In the rows, 128 means zero.
[131  58 157 126 125  92  89 130 119  99 123  94  97  68 121 112 128 130
 121 134  91 131 151 139 107 127  88 126 137 123 104 147 123 102 114 144
 150 167 138] => j_499
[119 124 164 137 143 114  80 105 106  99 156  40 133  76  98  93 148 156
 133 141 106 132 182 125 193  89  93 124 113  88  59 155 165 101 119 161
 125 102 127] => j_734
[115 128 151  91 103  93  72 121 111  93 132 137 123 175 115 132  81 127
 123  94 118 159 131 124 131 111 105 140 137 171 142 125 155 123  40 128
 172 197 137] => j_101
[119  99 158 144 134  83  85 105  83  96 118 123 130 140  98 128 179 133
 148 128 115 132 133 112 125  91 121 121 140 151  84  95 177  93 130 140
 165 105 121] => j_561
[135 164 169 106 114 108 118 148  67 152 134 144 107 116  85 123 142 141
 118 141 117 102 129 112 172 179 108 145 118 172 117 141 154 113 109 159
  82 145 104] => j_365
[115 161  98 103 104 170 152 135 123 137 140 131 106 196 117 115 100 126
 104 124 124 163  93 146 101 105 138 109 128 127 150 130 114 133 117 140
 166 155 130] => j_768
[106 160 116 129 115 136 138 110 168 108 156  78 147 191 127 122  87 134
 114 127 132 159 124 127 117 124 150 146 106  88 153 144 132 163  89 135
 151 135 142] => j_823
[132 137  99 127  95 122 114 147 193 107 174 136 139 124 129 129 110 129
 151 151  88 126 154 161  82 191 143 123 111 139 154 110 102 173  93 157
  83 162 145] => j_101
[114 125 189 149  87 106 122 140  91  79 146 117 100 101 122 127 123 136
 113 139  98 100 109 111 139 123 105 125 141 121 117 112 152 112 129 111
 151 168 150] => j_823
[ 97 162 101 175 150 142 106 123  87 136 164  91 166 103 129 110 140 110
 120 101 129 147 131 124 144 116 128  99 138 160  85 107 152 143 134 179
 174 139 120] => j_734
[124 101 102 141 132 113 194 157 151 119 153  80 153  69 127  90  93 144
 119 146  99 161 130 119 127  90  88 152  81  53 130 135 114 139 132 148
  98 100 148] => j_734
[100 129 190 173 124 108  75  98 105 113 151 111 150 134 147  90 102 148
  82 148 142 151 144 115 181  94  99  92 116 100 109  85 161 146  98 174
 135 101 105] => j_561
[126 132 179 155 101  80 136 139  99 102 155 120  97 128 124 102 126 165
 103 157 106 181 107 120 124 145 101 119 126 165 106 109 129 150 120 177
 107 134 131] => j_829
[110 119 156  96 136 118  52 117 153 128 131 149 130 115 123 145 132 127
 104 122 118 139 134 149 138 156 119  97 171 130 107 164 156  75 104  77
 136 181  95] => j_365
[158 136 119 132 114 131  80 113 107 108 121 123 129 158 150  97 132 131
 105 147 151 121 143 121 128  90 117 114 104 104 110 111 142 173 149 144
  88  83 115] => j_768
[128  98 153 137 143 152 162 149 165 143 131 129 153  96 122 104  93 142
 125 153  88 170 135 102 164  69 123 138 115 110 132 127 112 126 122 153
  89 127 167] => j_829
[128 146 130 107  80 112  85 128 103  88 108  49 119 179 127 139 164  74
 136 117  94  86 149  89 102 105 129 119 116 114 132 130 146 138 138 154
 159 126 124] => j_499
[126  96 120  99  96 147 139 136  96 159 133 172  63 164 141  98 134 102
 109 102 121 102  87 126  95 208 120 106 125 147 137 141 150  89 138 146
 148 158 117] => j_561
[139 108 127 170 127 124 107 133  92  86 112  54 179 161 135 141 120 127
 117 156 115 159 140  88 124  20 123 125 107 116 146 120 133 145 160 208
 144 136 166] => j_595
[118 135 163 126 132 136  83 139 114 134 117 182 120  87 106 103 151 112
 109 143 114 133  90 101 111  89 121 133 104 165 130  89 172 154 115 105
  81 152 119] => j_768
[147 122 135  99 113 166 136 117  83 153 138 116  86 147 142 135 118 134
 115 120 109 162  96 119 110  93 143 127  90 164 123 108 115 133 129 182
 107 111 142] => j_101
[148 132 148 157 129 126 146 152 125 127 129  99 118 112 150 140 133 134
 127 139 123 152 123 113  92 111 125 139 104 153 136  99  93 158 120 156
 110 137 143] => j_829
[106 116 183  72  77 162 120 139 141 126 142 149  75 130 116 127 108 154
 126  78  94 165 105 135 142 111 122 133 114 123 128 152 201 123  94 104
 166 151 143] => j_823
[ 72 146 110 132 114 106 106  96 109  97 149 138 154 140  97  77 116  97
 164 150  95 107 141 113 146  95 136 146 112 108 110  95 150 139 114 110
 191  86 156] => j_823
[114 123 176  96 102 132  83 145 112 128 117 163  87 120  98  99 114 114
 111 125 124  43 127 105 184 146 111 152 119 103 140 148 181 109  98 121
 133 155 118] => j_823
[ 95 121 134 100 111 110  70 130  91 133 127 174 150 129 130 151 123  78
 140  98  91  95 135 104 120 115 127 144 141 175 149  93 160  69  97  68
 127 163 134] => j_101
[117 105 137  80 102 134  60 120 132 104 151 116 139 156 154  96 138  95
 132 127 105 153  94 127 110 147 126 134 112 145 147 135 196  94 147 108
 138 171 138] => j_823
[ 91 112 107 178 128  83  97 115  31 140 167  82 168 108 179 112  89 145
 115 152 135 178 124 171  98 113 112 135 120 170  94  69  70 128 152 181
 156 120 153] => j_829
[107 172 217  78 108  91   4 140 137  88 118  80 121 113 137 166 149 112
 121 158  98 141 123 116 139  78 123 124 140 192 145 135 111 149  97 129
  97 156 112] => j_365
[152 131 118 145 149 149 121 120 112 117 147 121 118  90 129 122 121 110
 150 161  84 141 146 118 140  73 125 106 132 171 128  90  60 133 106 183
 150 126 151] => j_101
[145 121 169 155 106 112  87 127  81  83 158 120  90 120 151  69 148 116
 109 173  89 161 126 112 108 119  97  87 133 178  81 106 120 132 148 175
 111 118 154] => j_829
[108  93 167 127 134 133 135 159 141 107 132 149 101 131 145 137 119 110
  69 118 103 189  65 101 107  90 152 132 150 162 114  90 149 126 145 158
  89 112 125] => j_829
[133 104 123  89 109 133  80 121 100 131 106 142 117 126 131  76  98 128
 107 122 155 114  96 141 120 120  98 138  97  89 105 123 159 131 129 118
 133 179 125] => j_768
[123 114 139 131 100 127  79 115 122 105 154 127 144 124 138 105 122 130
 137 150 103 134 140 111 145 119 129 136  91 139 126  79 147 159 138 146
  74 121 140] => j_768
[104  95 114 124 146 136 145 114 107 132 125 145  50 112 122  98 133 109
 137 141  91 146  99 122 120  92 148 116 139 155  82 101  63 133 143 190
 196  71 137] => j_829
[ 82  93 145 177 100 119 130 140 124 112 142 109 120  81 149 119 126 111
 136 133  66  86 152  97 124 110 119 108 128 129 144 141 103 166 136 168
 136 134 172] => j_561
[100 132 163 111 109 107  57 120  94  86 145  61 101 109 138 132 127 122
  94 124  94 125 129 111 143  76 119 145 118 123 123 156 148 152 112 165
 120  97 122] => j_823
[118 127 139 139 124 107  78 106 158 125 127  99 132 141 130 102 123 164
 129 134 117 143 155 124 116 115 126 113 148 130 109 153  92 147 101 164
 102 143 137] => j_768
[132 165 130 127 174 161 132 133 109 144 159 125 106 100 136 119 133 115
 141 102 109 177 179 140 156  96 119 132 140 211 145 142 127 132  69 152
 146  92 129] => j_101
[105 124 165 106 136 131  18 100 124 138 131  96 138 141 105  93 130 141
 114 163 101 157 140 120 116  32 120 131  87 120 131 150 145 130  70 168
 132 108 132] => j_823
[127  67 161 117 121 127 128 144 177  84 133 114 103 109 124 136  89 111
 111 136 106 115 146 118 151 130 148 165 115 102 127  92 125 144 121 152
  93 108 140] => j_499
[105 150 149 124 100 126 155 141 143  93 122 124 115 165 127  85 142  86
 145 119  98 140 130  76 122 128 117 127 114 114 150 129 189 120 134 109
 150 121 151] => j_595
[ 95  69 195 104  93  89  71 139 107  86 104 103  86 136  85 160 143 101
 106  88  82  82 135  76 112 124 121 165 117 126 128 128 205  93  83 120
 139 180 122] => j_499
[117 137 130 148 102 154 103 129 168  93 144  67 132 142 124 163 125 134
 130 109  96 140 183 122 118 105 133 103 110  64 136 125 156 135  94 162
 168 140 127] => j_595
[114 114 115 141  88 137 122 123 104 102 164  74 125 139 136 165  92 133
  99 134  88 156 143 120 121 138 117 131  81 113 176 165 143 150 127 147
 122 175 155] => j_595
[106  86 154  79 104 118 132 145 130  95 126  92 106  96  91 153 115  94
 136 130  58 142  91 118 125 111 125 149 130 123 137 100 127  68 122 118
 170 194 139] => j_499
[108 138 181  94 114 129 123 123 127 138 119 111  92 159 109 139 101 146
 128 104 111 177 114 111 125 100 136 152 126 173 116 154 112 124  72 121
 132 164 162] => j_829
[125 100 137 136  94 120 114 120 126 108 134  70 131 130 129 142 108 141
  94 138 119 131 133 147 109 141 121 117 100  82 128 152 144 152 140 133
 131 176 134] => j_499
[137 136 136  90 100 112  88 136 112  81 123  97  93 189 143 108 139 109
 146 118 152 124 134 164 102 145 109 125 126 152 137 152 154 135 122 128
 189 149 134] => j_561
[135 152 136  95 106 131 124 121 106 157 125 155 128 145  97 139 137 146
 118 107 116 148  81 117 164 153 126 105 128 154 136 137 186 124 117 152
 134 198  95] => j_101
[124 113 162 105 118 164 122 125 119 147 141 163  96 126 105 122 118 125
 114 151  89 123 116 116 136 107 139 123 105 142 136 117 137  99 110 129
  93 136 145] => j_101
[ 70 105 123 135 108 130  95  95 143 117 147  90 183 153 108  98  84 122
 121 147  94  81 154  89 174  97 155 161  93  54 130 157 159 147 128 150
 103 115 171] => j_823
[154 157 154  93 103 130 139 183 136 138 117 181  99 174  93  80 112 137
 129 118 132 148 121 130 126 141 104 131 134 154 121 115 153 120  77 168
 133 148 126] => j_829
[ 85  84 134 116 120 157 181 165 128 149 123 171  77 115 133 115 132  98
 113 125  76 129  84 115 110  94 142 117 145 117 124 111 125  78 171 126
 160 101 141] => j_829
[ 87  98 180 138 129 137 174 123 128 133 140  52  93 146 139 129 113 119
  96 125 125 109 150 109 150 161 141 171  93  98 162 148 149  98 128 116
 117 122 138] => j_499
[127 103 122 142 115 162 177 143 169 136 149 154  94  71 141 153  90 141
 121 117 106 138 132 114 145 100 122 127  79  97 151 118 100 189 114 101
 126 103 139] => j_734
[135 108 142 101  86  91  86 132 100 112 106 122 135 119 117 126 125 102
 129 133  98 106 112 112 113 137 116 128 132 142 110 119 132 122 148 126
 110 175 141] => j_499
[140 122 117 123  88 121  97 144  84 150 134 121 137 151 170  80 124 134
 142 128 124 141 131 141 120 143 101 101 122 151 107 111 121 132 159 202
 146 136 139] => j_829
[137 100  92 154 111 135 125 122 146 136 139 161 178 105 147 132 122 144
 150 140 112 133 141 121 142 131 125 120 104 123 162 117 141 170 162  99
  97 162 141] => j_768
[130 102 142 167  88 152 143 139 105 110 142 120 104 170 128 117 142 118
 141 126 117  74 158 110  91 145 129 122  82 117 139 111 159 146 126 153
 149 138 168] => j_561
[131  98 115 158 128 145 102  89  96 121 122 156 106 159 107  98 177 127
 127 158  91 130 139  82 127  52 117  80 106 110 126 109 155 126 140 139
 178  94 116] => j_768
[132 101 135 118 100 120 141 139  89  90 145  76  93 157 122  93 107 149
 125 135 133 102 146 128 175 135 115 154 110 141 107 205 141 159 174 176
 112 122 182] => j_734
[162 116 140  77 127 140  56 132 120 129 121  94 126 141 145 127 128 118
 152 135 113 141 163 127 116 106 115 141 111 177 132 169 101 119 105 151
 109 150 155] => j_365
[131 123 138  86 116 152 125 141 144  96 115 123  69 166 105  78 163  95
 132 144  83 139 111  88 102  69 122 131 101 125 151 141 154 132 121 143
 133 108 136] => j_768
[ 99 116 119 133  58  68  86 149 115 123 112  96 215 186 155 152 120 122
 118  99 132 101 128 121 105 143 134 128 125  90 133  83 189 141 176 150
 112 140 111] => j_499
[123  94 152 112 120 118  73 150 172  89 124 136 100 148 122  98 133 140
 137 124 144 134 120 139 139 115 130 121 126 149 108 128 161 173 132 180
 160 134 129] => j_734
[113 120 140 117 129 149 128 116 121 143 146  84  97 132  96 117 144 132
  99 145  89 137 115  93 161 134 147 140  81 101 116 136 152 133 124 211
  91 109 104] => j_829
[111  96 159 148 135 124  88 108  92 103 158 100 134  99 159  85 134 110
 108 156 120 140 136 128 155 114 104 117 101 119 111  98 169 117 152 148
 120  94 127] => j_561
[119 117 132 104 150  99  68 105 163  76 124  55 171 137 106 120 162 106
 154 146  81 187 126  94  97  64 138 135 117 121  92 108 139 119 109 174
 137 125 128] => j_365
[105 112  83 157 135 116 145 140 109 131 143 120 144 142 123 124  97 132
 141 161 136  74 184 164 121 151 132 147 124 114 136 151  77 135 132 145
 162 122 160] => j_365
